Below is a small trained network, with its code and all its weights. Each question gives an input and a class and asks what happens when units are switched off, that is, made to give their printed mean instead of their output.

import numpy as np


def w(rows, s, z=0):
    codes = np.array(rows[::2]) - 128.0
    scale = np.full(codes.shape[1], s)
    scale[-1] = z or s
    return codes * scale


def norm(h):
    return h / np.sqrt((h * h).mean(-1, keepdims=True) + 1e-5)


def f(y):
    return y / 2 * (1 + np.tanh(0.7978845608 * (y + 0.044715 * y**3)))


def log_softmax(a):
    a = a - a.max(-1, keepdims=True)
    return a - np.log(np.exp(a).sum(-1, keepdims=True))


def net(x, mask):
    res = np.array(x, float).reshape(1, 8) / 4 @ E
    u = 0
    for l in range(2):
        y = f(norm(res) @ A[l][:, :-1].T + A[l][:, -1])
        res = res + np.where(mask[u : u + 11], y, B[l][:, -1]) @ B[l][:, :-1]
        u += 11
    return log_softmax(norm(res)[-1] @ U[:, :-1].T + U[:, -1])


A, B = {}, {}
E = w([
[124,130,126,130,129,129],'x0',
[206,215,140,109,220,145],'x1',
[128,128,128,127,129,127],'x2',
[129,128,126,128,127,128],'x3',
[88,170,162,210,144,9],'x4',
[99,86,230,55,160,110],'x5',
[130,130,131,129,127,129],'x6',
[47,254,141,64,51,153],'x7',
],0.0069)
A[0] = w([
[167,207,65,154,178,173,119],'L0N0',
[91,73,154,88,114,117,54],'L0N1',
[183,169,215,107,174,153,25],'L0N2',
[94,148,140,210,119,81,126],'L0N3',
[68,200,152,51,116,106,4],'L0N4',
[177,36,137,132,189,96,51],'L0N5',
[153,79,74,32,131,195,108],'L0N6',
[105,89,75,85,157,253,85],'L0N7',
[98,56,195,131,33,124,90],'L0N8',
[59,76,113,218,54,185,83],'L0N9',
[80,161,154,179,183,9,136],'L0N10',
],0.0061,0.0045)
B[0] = w([
[95,94,52,73,104,71,215],'L0N0',
[154,133,57,100,148,103,123],'L0N1',
[98,102,73,61,133,83,132],'L0N2',
[186,113,116,75,92,134,186],'L0N3',
[111,110,136,209,146,211,151],'L0N4',
[85,142,141,188,145,237,177],'L0N5',
[207,159,194,144,42,103,199],'L0N6',
[254,133,189,105,46,79,183],'L0N7',
[83,106,19,60,159,78,171],'L0N8',
[94,84,63,22,174,45,162],'L0N9',
[238,121,172,103,34,159,252],'L0N10',
],0.006,0.0033)
A[1] = w([
[77,88,211,80,161,108,50],'L1N0',
[120,103,218,116,115,148,109],'L1N1',
[135,194,128,72,54,113,164],'L1N2',
[163,189,96,84,254,128,93],'L1N3',
[178,189,129,104,198,110,26],'L1N4',
[189,204,150,107,195,134,145],'L1N5',
[131,143,26,193,89,136,153],'L1N6',
[80,90,242,52,200,122,1],'L1N7',
[106,166,178,195,128,16,127],'L1N8',
[42,221,158,109,127,169,95],'L1N9',
[173,56,145,191,197,141,104],'L1N10',
],0.0093,0.0034)
B[1] = w([
[167,157,70,141,189,107,167],'L1N0',
[172,180,99,150,142,104,169],'L1N1',
[132,95,153,174,155,130,253],'L1N2',
[58,89,107,130,92,103,176],'L1N3',
[89,88,103,78,105,108,156],'L1N4',
[93,42,97,114,83,109,209],'L1N5',
[135,199,138,113,212,99,212],'L1N6',
[149,249,71,145,155,82,187],'L1N7',
[195,87,123,26,67,208,185],'L1N8',
[110,63,170,204,174,179,193],'L1N9',
[41,160,194,162,110,198,208],'L1N10',
],0.011,0.006)
U = w([
[81,107,208,224,154,208,172],'0',
[249,115,175,75,44,164,42],'1',
[33,43,59,77,123,64,4],'2',
[161,220,90,157,186,94,255],'3',
],0.014,0.0023)

Each question gives the input, the list of numbers given to net, and the class t.
The units are the neurons (one row each of A and B). Each row of codes is followed by its name. A weight is (code - 128) times the scale printed after its matrix; where a second scale follows, it is the last column's (A, B and U).
mask holds one flag per neuron, layer by layer. A switched-off neuron (its flag False) gives its mean, the last column of its row in B, instead of its output. The means were averaged over made-up inputs and are rounded, as every weight is.
A unit's drop is (log p(t) with every unit on - log p(t) with that unit switched off) / (log p(t) with every unit on - log p(t) with every unit switched off).
The circuit of an input: a set's keep is (log p(t) with only the set's units on - log p(t) with every unit switched off) / (log p(t) with every unit on - log p(t) with every unit switched off). Starting from the 12 units with the biggest drops (on a tie, the unit counted first), units are removed one at a time, each time the one whose removal leaves the highest keep (on an exact tie, the one counted first), for as long as the keep stays at least 0.8.
circuit, biggest first: the units of the circuit, biggest drop first
k most important neurons: the k neurons with the biggest drops, biggest first
top k neurons in layer l: the k neurons of layer l with the biggest drops, biggest first
input [1,8,3,7,-6,-2,-2,-4], class 2: circuit, biggest first : L1N3; L1N5
input [-8,-5,3,1,-8,-2,7,8], class 0: circuit, biggest first : L1N2; L1N9
input [-8,1,2,7,-4,5,-5,4], class 3: 2 most important neurons : L0N10; L1N7
input [-3,-3,-2,5,-4,-7,4,1], class 3: circuit, biggest first : L1N6
input [0,6,5,2,-5,6,6,1], class 2: top 4 neurons in layer 1 : L1N5; L1N3; L1N4; L1N6
input [1,8,-6,-3,-7,2,-4,7], class 2: circuit, biggest first : L1N5; L1N3
input [4,6,-1,8,-3,3,-5,-6], class 0: top 2 neurons in layer 1 : L1N10; L1N8
input [-3,8,-5,-6,1,-8,-2,4], class 2: 2 most important neurons : L1N3; L1N5
input [-5,-6,0,-7,3,-8,0,-5], class 3: 3 most important neurons : L1N6; L1N5; L1N3
input [5,2,-6,6,8,1,-5,7], class 1: top 2 neurons in layer 0 : L0N10; L0N5
input [4,-1,8,-8,5,-5,6,4], class 1: top 2 neurons in layer 0 : L0N5; L0N8
input [-2,4,2,-5,-4,5,0,-3], class 3: 3 most important neurons : L1N7; L0N10; L1N8
input [-7,4,-6,8,-4,5,6,-3], class 3: 2 most important neurons : L1N7; L0N10
input [-5,0,-6,-1,-5,-4,-7,5], class 0: 4 most important neurons : L1N2; L0N10; L1N8; L0N3
input [8,2,1,-4,-5,-3,-8,-7], class 0: circuit, biggest first : L1N10
input [-2,8,-7,6,8,4,0,-7], class 1: 4 most important neurons : L1N8; L0N10; L1N9; L1N2
input [-4,5,-3,5,-7,8,7,-3], class 3: top 3 neurons in layer 0 : L0N10; L0N3; L0N2
input [-1,1,-6,-4,-7,8,8,-1], class 3: top 2 neurons in layer 0 : L0N10; L0N3
input [7,0,1,2,-6,4,-3,-7], class 0: 3 most important neurons : L1N10; L0N10; L1N8
input [-2,-2,-4,-2,-5,-8,6,2], class 3: 3 most important neurons : L1N6; L1N8; L0N10
input [-2,3,3,-7,4,-3,8,5], class 0: circuit, biggest first : L1N9
input [7,-7,-5,5,2,-8,1,-7], class 3: top 3 neurons in layer 1 : L1N6; L1N5; L1N9
input [2,-2,1,-5,-3,3,4,4], class 0: top 2 neurons in layer 1 : L1N9; L1N6
input [8,-3,3,-4,-5,3,-1,-6], class 0: 3 most important neurons : L1N10; L0N10; L1N8
input [-3,-6,6,0,6,6,-3,1], class 1: 2 most important neurons : L1N8; L0N10
input [5,-1,-2,3,6,-6,-3,-3], class 1: top 2 neurons in layer 1 : L1N8; L1N7
input [-1,5,8,-6,1,8,1,-5], class 3: circuit, biggest first : L1N7
input [5,-1,6,-7,6,0,-3,-5], class 1: top 2 neurons in layer 0 : L0N10; L0N4
